Below is a small trained network, with its code and all its weights. Each question gives an input and a class and asks what happens when units are switched off, that is, made to give their printed mean instead of their output.

import numpy as np


def w(rows, s, z=0):
    codes = np.array(rows[::2]) - 128.0
    scale = np.full(codes.shape[1], s)
    scale[-1] = z or s
    return codes * scale


def norm(h):
    return h / np.sqrt((h * h).mean(-1, keepdims=True) + 1e-5)


def f(y):
    return np.maximum(y, 0)


def log_softmax(a):
    a = a - a.max(-1, keepdims=True)
    return a - np.log(np.exp(a).sum(-1, keepdims=True))


def net(x, mask):
    res = np.array(x, float).reshape(1, 5) / 4 @ E
    u = 0
    for l in range(3):
        y = f(norm(res) @ A[l][:, :-1].T + A[l][:, -1])
        res = res + np.where(mask[u : u + 8], y, B[l][:, -1]) @ B[l][:, :-1]
        u += 8
    return log_softmax(norm(res)[-1] @ U[:, :-1].T + U[:, -1])


A, B = {}, {}
E = w([
[160,90,103,120,62,95,27,49],'x0',
[255,108,29,39,170,126,80,215],'x1',
[124,130,127,135,126,127,124,136],'x2',
[131,147,215,20,200,68,51,222],'x3',
[125,120,130,133,137,132,125,126],'x4',
],0.0039)
A[0] = w([
[57,131,176,99,201,1,107,168,136],'0.n1',
[177,111,30,147,121,69,83,130,225],'0.n2',
[225,105,142,99,141,134,109,181,7],'0.n3',
[157,88,141,49,120,83,104,143,238],'0.n4',
[203,171,51,126,186,183,122,175,103],'0.n5',
[231,100,78,133,106,80,106,122,60],'0.n6',
[87,115,134,108,128,41,6,69,39],'0.n7',
[146,133,182,107,157,93,84,155,3],'0.n8',
],0.0067,0.0026)
B[0] = w([
[131,169,156,198,183,96,97,145,250],'0.n1',
[106,191,98,160,191,123,97,75,254],'0.n2',
[1,71,131,143,129,97,107,106,201],'0.n3',
[124,132,204,201,140,188,114,127,252],'0.n4',
[166,62,105,59,53,55,202,118,226],'0.n5',
[120,176,79,212,196,165,82,150,215],'0.n6',
[191,97,228,110,14,199,136,107,229],'0.n7',
[39,164,82,50,22,144,141,125,183],'0.n8',
],0.0062,0.0052)
A[1] = w([
[194,124,180,111,95,166,187,99,119],'1.n1',
[69,36,171,115,113,28,77,172,83],'1.n2',
[38,78,65,50,178,169,96,194,69],'1.n3',
[142,91,149,104,61,187,1,68,122],'1.n4',
[127,128,146,106,76,164,25,87,145],'1.n5',
[171,55,82,133,51,111,172,38,183],'1.n6',
[129,149,128,173,175,193,185,146,5],'1.n7',
[90,148,35,209,133,115,194,111,37],'1.n8',
],0.0062,0.0025)
B[1] = w([
[163,191,168,176,83,202,104,181,172],'1.n1',
[108,150,164,132,69,173,229,197,192],'1.n2',
[97,169,224,119,102,147,212,138,159],'1.n3',
[70,41,94,79,135,46,235,142,254],'1.n4',
[86,126,3,11,186,22,147,56,234],'1.n5',
[77,133,82,99,204,124,37,134,238],'1.n6',
[171,83,151,175,37,122,139,20,153],'1.n7',
[94,86,179,45,66,76,146,184,229],'1.n8',
],0.0058,0.0053)
A[2] = w([
[219,47,55,90,86,159,150,154,25],'2.n1',
[118,178,85,75,160,123,124,194,130],'2.n2',
[111,192,168,233,141,132,77,72,176],'2.n3',
[190,74,213,119,49,113,86,88,116],'2.n4',
[101,136,181,141,31,165,117,126,89],'2.n5',
[113,187,166,128,236,80,121,166,208],'2.n6',
[143,94,74,137,130,183,13,124,208],'2.n7',
[198,145,106,174,199,164,3,80,1],'2.n8',
],0.0078,0.0021)
B[2] = w([
[1,69,100,32,84,67,60,48,159],'2.n1',
[152,51,180,88,63,201,146,86,206],'2.n2',
[115,105,72,57,171,113,60,116,225],'2.n3',
[212,127,178,211,98,237,221,242,195],'2.n4',
[239,138,139,127,139,174,181,177,255],'2.n5',
[165,147,45,186,133,119,79,78,247],'2.n6',
[174,176,221,148,139,115,145,178,188],'2.n7',
[194,254,148,207,201,203,16,214,153],'2.n8',
],0.0084,0.0042)
U = w([
[188,137,220,160,76,230,200,214,100],'0',
[57,40,67,27,92,69,123,61,81],'1',
[173,207,74,188,225,146,7,123,3],'2',
],0.012,0.00075)

Each question gives the input, the list of numbers given to net, and the class t.
The units are the neurons (one row each of A and B). Each row of codes is followed by its name. A weight is (code - 128) times the scale printed after its matrix; where a second scale follows, it is the last column's (A, B and U).
mask holds one flag per neuron, layer by layer. A switched-off neuron (its flag False) gives its mean, the last column of its row in B, instead of its output. The means were averaged over made-up inputs and are rounded, as every weight is.
A unit's drop is (log p(t) with every unit on - log p(t) with that unit switched off) / (log p(t) with every unit on - log p(t) with every unit switched off).
The circuit of an input: a set's keep is (log p(t) with only the set's units on - log p(t) with every unit switched off) / (log p(t) with every unit on - log p(t) with every unit switched off). Starting from the 12 units with the biggest drops (on a tie, the unit counted first), units are removed one at a time, each time the one whose removal leaves the highest keep (on an exact tie, the one counted first), for as long as the keep stays at least 0.8.
units of the circuit, in order: the units of the circuit, biggest drop first
k most important neurons: the k neurons with the biggest drops, biggest first
top k neurons in layer l: the k neurons of layer l with the biggest drops, biggest first
drop of u: that unit's drop, to one decimal
input [2,-4,4,6,-1], class 0: 2 most important neurons => 0.n7; 0.n2
input [-1,-1,3,8,-4], class 2: units of the circuit, in order => 2.n6
input [-4,0,0,8,-8], class 2: top 2 neurons in layer 1 => 1.n8; 1.n4
input [-7,1,7,-3,0], class 1: 2 most important neurons => 0.n4; 0.n5
input [6,8,-6,-4,8], class 2: 3 most important neurons => 0.n6; 0.n2; 2.n8
input [1,7,8,3,7], class 1: 2 most important neurons => 0.n3; 0.n2
input [0,7,4,0,4], class 1: 4 most important neurons => 0.n5; 0.n3; 0.n2; 0.n1
input [0,6,-5,4,-7], class 0: 3 most important neurons => 0.n5; 1.n2; 0.n3
input [-1,5,-2,0,-3], class 1: top 2 neurons in layer 2 => 2.n4; 2.n5
input [8,0,7,5,5], class 0: 4 most important neurons => 0.n7; 0.n4; 2.n4; 1.n6
input [5,8,-2,-1,-1], class 2: 3 most important neurons => 0.n2; 0.n6; 0.n8
input [5,-4,5,1,-6], class 0: 2 most important neurons => 0.n7; 2.n4
input [-1,2,3,0,3], class 1: 4 most important neurons => 0.n5; 1.n6; 2.n4; 0.n2
input [2,-3,1,4,7], class 0: units of the circuit, in order => 0.n7
input [-8,4,-1,-2,6], class 1: 2 most important neurons => 0.n5; 2.n1
input [0,1,-1,7,-1], class 0: 4 most important neurons => 0.n2; 1.n2; 0.n6; 0.n8
input [-2,1,-2,-6,-7], class 1: top 2 neurons in layer 1 => 1.n8; 1.n6
input [4,0,-6,4,6], class 0: 2 most important neurons => 0.n7; 0.n4
input [-1,5,-8,2,4], class 0: 2 most important neurons => 0.n5; 0.n3
input [-2,-2,-4,6,2], class 2: top neuron in layer 0 => 0.n1
input [-1,-8,4,7,5], class 2: top 2 neurons in layer 0 => 0.n1; 0.n5
input [-6,7,0,0,8], class 1: drop of 2.n5 => 0.1
input [-2,-2,2,4,-7], class 2: drop of 0.n4 => 0.0
input [7,-8,-8,7,-1], class 0: drop of 0.n7 => 0.9
input [8,8,8,-8,-3], class 2: drop of 0.n2 => 0.2
